Here is a tiny trained network, its code and every weight. The questions are about switching its units off for an input and a class, where a switched-off unit gives its printed mean instead of its output.

import numpy as np


def w(rows, s, z=0):
    codes = np.array(rows[::2]) - 128.0
    scale = np.full(codes.shape[1], s)
    scale[-1] = z or s
    return codes * scale


def norm(h):
    return h / np.sqrt((h * h).mean(-1, keepdims=True) + 1e-5)


def f(y):
    return y / 2 * (1 + np.tanh(0.7978845608 * (y + 0.044715 * y**3)))


def log_softmax(a):
    a = a - a.max(-1, keepdims=True)
    return a - np.log(np.exp(a).sum(-1, keepdims=True))


def net(x, mask):
    res = np.array(x, float).reshape(1, 3) / 4 @ E
    u = 0
    for l in range(2):
        y = f(norm(res) @ A[l][:, :-1].T + A[l][:, -1])
        res = res + np.where(mask[u : u + 4], y, B[l][:, -1]) @ B[l][:, :-1]
        u += 4
    return log_softmax(norm(res)[-1] @ U[:, :-1].T + U[:, -1])


A, B = {}, {}
E = w([
[43,111,137,145,163,111,46,181,185,163],'x0',
[195,84,98,52,161,131,77,180,94,197],'x1',
[127,117,72,119,165,159,176,141,8,158],'x2',
],0.013)
A[0] = w([
[64,131,106,127,147,142,142,140,48,140,253],'L0N0',
[77,125,123,119,160,117,60,174,131,171,18],'L0N1',
[209,131,119,106,133,126,93,153,126,144,47],'L0N2',
[2,131,119,142,152,116,88,168,134,148,30],'L0N3',
],0.03,0.005)
B[0] = w([
[97,36,131,194,126,80,185,136,80,193,250],'L0N0',
[58,112,7,76,78,182,137,225,61,125,232],'L0N1',
[144,108,176,120,105,68,140,40,166,142,209],'L0N2',
[173,138,227,160,169,119,105,16,179,118,252],'L0N3',
],0.019,0.022)
A[1] = w([
[114,201,57,85,93,163,121,179,126,75,12],'L1N0',
[146,165,139,185,110,94,184,100,126,64,201],'L1N1',
[146,121,123,177,130,21,198,189,92,165,3],'L1N2',
[254,81,172,70,171,103,93,189,119,224,30],'L1N3',
],0.025,0.0019)
B[1] = w([
[186,113,138,80,147,82,8,240,247,81,149],'L1N0',
[116,142,127,112,107,157,131,196,118,174,222],'L1N1',
[185,240,118,103,184,169,91,139,156,33,254],'L1N2',
[127,131,49,93,112,63,77,51,104,145,159],'L1N3',
],0.017,0.022)
U = w([
[143,196,180,107,83,169,127,244,155,172,186],'0',
[93,208,229,139,142,196,39,68,198,75,216],'1',
[156,227,148,202,194,197,187,221,91,40,91],'2',
[92,45,226,250,196,129,151,65,102,172,4],'3',
[137,105,182,77,27,70,153,67,178,156,207],'4',
[79,89,101,55,106,153,14,192,179,83,53],'5',
[208,179,103,118,178,57,148,52,79,86,200],'6',
[58,45,41,129,156,141,119,184,26,139,68],'7',
],0.017,0.0023)

Each question gives the input, the list of numbers given to net, and the class t.
The units are the neurons (one row each of A and B). Each row of codes is followed by its name. A weight is (code - 128) times the scale printed after its matrix; where a second scale follows, it is the last column's (A, B and U).
mask holds one flag per neuron, layer by layer. A switched-off neuron (its flag False) gives its mean, the last column of its row in B, instead of its output. The means were averaged over made-up inputs and are rounded, as every weight is.
A unit's drop is (log p(t) with every unit on - log p(t) with that unit switched off) / (log p(t) with every unit on - log p(t) with every unit switched off).
The circuit of an input: a set's keep is (log p(t) with only the set's units on - log p(t) with every unit switched off) / (log p(t) with every unit on - log p(t) with every unit switched off). Starting from all 8 units, units are removed one at a time, each time the one whose removal leaves the highest keep (on an exact tie, the one counted first), for as long as the keep stays at least 0.8.
circuit, biggest first: the units of the circuit, biggest drop first
unit that matters most: the unit with the biggest drop
top k neurons: the k neurons with the biggest drops, biggest first
top k neurons in layer l: the k neurons of layer l with the biggest drops, biggest first
drop of u: that unit's drop, to one decimal
input [0,4,0], class 4: top neuron	[L0N2]
input [-1,6,8], class 6: top 2 neurons	[L1N2; L0N1]
input [-1,0,4], class 2: top 3 neurons	[L1N2; L0N3; L0N2]
input [-6,-8,-1], class 0: circuit, biggest first	[L0N1; L0N3; L1N1]
input [8,6,1], class 7: top 3 neurons	[L0N1; L1N2; L0N3]
input [4,1,1], class 7: top 2 neurons in layer 0	[L0N1; L0N3]
input [5,2,-6], class 5: circuit, biggest first	[L0N1; L0N0]
input [-8,4,0], class 4: circuit, biggest first	[L0N0; L1N2]
input [-7,-7,-1], class 0: top 2 neurons in layer 0	[L0N0; L0N1]
input [4,6,1], class 7: top 2 neurons	[L0N1; L0N2]
input [-1,-7,-1], class 0: top 3 neurons	[L0N0; L0N3; L0N1]
input [-3,-4,-7], class 0: circuit, biggest first	[L0N3; L0N1; L1N1]
input [-4,-8,-6], class 0: top 2 neurons	[L0N0; L0N3]
input [-4,-7,5], class 2: unit that matters most	L1N2
input [-5,-8,2], class 2: top 2 neurons	[L0N3; L0N1]
input [0,-3,-3], class 0: top 2 neurons	[L0N0; L0N3]
input [-7,-2,-1], class 0: top 3 neurons in layer 0	[L0N0; L0N1; L0N3]
input [-8,-7,-1], class 0: top 3 neurons	[L0N0; L0N1; L0N3]
input [-6,4,-7], class 4: top 2 neurons	[L0N0; L1N2]
input [-5,-3,-2], class 0: unit that matters most	L0N0
input [1,2,-6], class 5: top 2 neurons in layer 0	[L0N3; L0N0]
input [8,1,-6], class 5: top 2 neurons in layer 1	[L1N2; L1N0]
input [-3,6,-3], class 4: top 3 neurons	[L0N2; L1N2; L0N0]
input [-8,-5,7], class 2: drop of L0N3	0.0
input [-6,-3,8], class 2: drop of L1N2	1.0
